Here is a tiny trained network, its code and every weight. The questions are about switching its units off for an input and a class, where a switched-off unit gives its printed mean instead of its output.

import numpy as np


def w(rows, s, z=0):
    codes = np.array(rows[::2]) - 128.0
    scale = np.full(codes.shape[1], s)
    scale[-1] = z or s
    return codes * scale


def f(y):
    return np.maximum(y, 0)


def log_softmax(a):
    a = a - a.max(-1, keepdims=True)
    return a - np.log(np.exp(a).sum(-1, keepdims=True))


def net(x, mask):
    res = np.array(x, float).reshape(1, 6) / 4 @ E
    y = f(res @ A[0][:, :-1].T + A[0][:, -1])
    res = res + np.where(mask, y, B[0][:, -1]) @ B[0][:, :-1]
    return log_softmax(res[-1] @ U[:, :-1].T + U[:, -1])


A, B = {}, {}
E = w([
[130,157,127,45],'x0',
[126,54,156,125],'x1',
[165,161,189,179],'x2',
[85,63,82,185],'x3',
[81,155,65,126],'x4',
[251,87,70,123],'x5',
],0.011)
A[0] = w([
[145,103,199,172,116],'n1',
[164,108,218,171,142],'n2',
[105,76,187,141,179],'n3',
[121,184,139,64,117],'n4',
[79,165,248,149,186],'n5',
[121,178,148,114,128],'n6',
[139,158,170,169,225],'n7',
[179,72,44,115,143],'n8',
[144,160,158,141,156],'n9',
[168,108,74,145,171],'n10',
[80,135,146,215,149],'n11',
[129,52,81,145,253],'n12',
[245,139,144,158,140],'n13',
[216,107,175,186,165],'n14',
[204,115,145,139,144],'n15',
[177,153,131,19,95],'n16',
[155,166,168,196,132],'n17',
[104,167,150,181,129],'n18',
],0.014,0.0071)
B[0] = w([
[73,141,48,81,183],'n1',
[97,145,70,96,202],'n2',
[17,123,2,84,193],'n3',
[207,148,142,84,185],'n4',
[148,153,23,160,250],'n5',
[180,100,123,124,169],'n6',
[97,134,37,207,203],'n7',
[54,159,72,95,211],'n8',
[120,75,101,142,169],'n9',
[62,108,45,148,191],'n10',
[205,223,92,116,214],'n11',
[75,183,103,90,230],'n12',
[134,21,106,72,218],'n13',
[82,83,110,87,218],'n14',
[152,16,105,48,190],'n15',
[225,202,170,35,194],'n16',
[167,87,109,153,187],'n17',
[174,132,98,204,182],'n18',
],0.0078,0.014)
U = w([
[52,154,201,136,134],'0',
[18,40,80,115,165],'1',
[135,1,160,244,110],'2',
[191,99,221,81,109],'3',
[90,27,248,222,3],'4',
[194,104,138,186,122],'5',
[105,198,99,123,143],'6',
],0.0086,0.0078)

Each question gives the input, the list of numbers given to net, and the class t.
The units are the neurons (one row each of A and B). Each row of codes is followed by its name. A weight is (code - 128) times the scale printed after its matrix; where a second scale follows, it is the last column's (A, B and U).
mask holds one flag per neuron, in row order. A switched-off neuron (its flag False) gives its mean, the last column of its row in B, instead of its output. The means were averaged over made-up inputs and are rounded, as every weight is.
A unit's drop is (log p(t) with every unit on - log p(t) with that unit switched off) / (log p(t) with every unit on - log p(t) with every unit switched off).
The circuit of an input: a set's keep is (log p(t) with only the set's units on - log p(t) with every unit switched off) / (log p(t) with every unit on - log p(t) with every unit switched off). Starting from the 12 units with the biggest drops (on a tie, the unit counted first), units are removed one at a time, each time the one whose removal leaves the highest keep (on an exact tie, the one counted first), for as long as the keep stays at least 0.8.
circuit, biggest first: the units of the circuit, biggest drop first
k most important neurons: the k neurons with the biggest drops, biggest first
drop when u is switched off: that unit's drop, to one decimal
input [6,2,-1,-6,-6,6], class 3: circuit, biggest first : [n16]
input [6,-5,-5,-6,-5,-8], class 3: circuit, biggest first : [n4 n16 n3]
input [0,3,1,-7,-2,4], class 3: circuit, biggest first : [n16 n5]
input [6,-5,7,-2,-5,2], class 3: 2 most important neurons : [n16 n3]
input [-5,-1,-1,-8,4,3], class 3: 2 most important neurons : [n3 n5]
input [-4,-7,-6,5,-4,-4], class 6: 2 most important neurons : [n11 n13]
input [0,3,1,-5,4,3], class 3: drop when n3 is switched off : 0.2
input [0,-6,-1,8,-8,-8], class 6: drop when n11 is switched off : 0.4
input [-1,-4,2,-6,-1,-1], class 5: drop when n16 is switched off : 0.0
input [-8,-1,4,2,2,-6], class 6: drop when n11 is switched off : 0.6
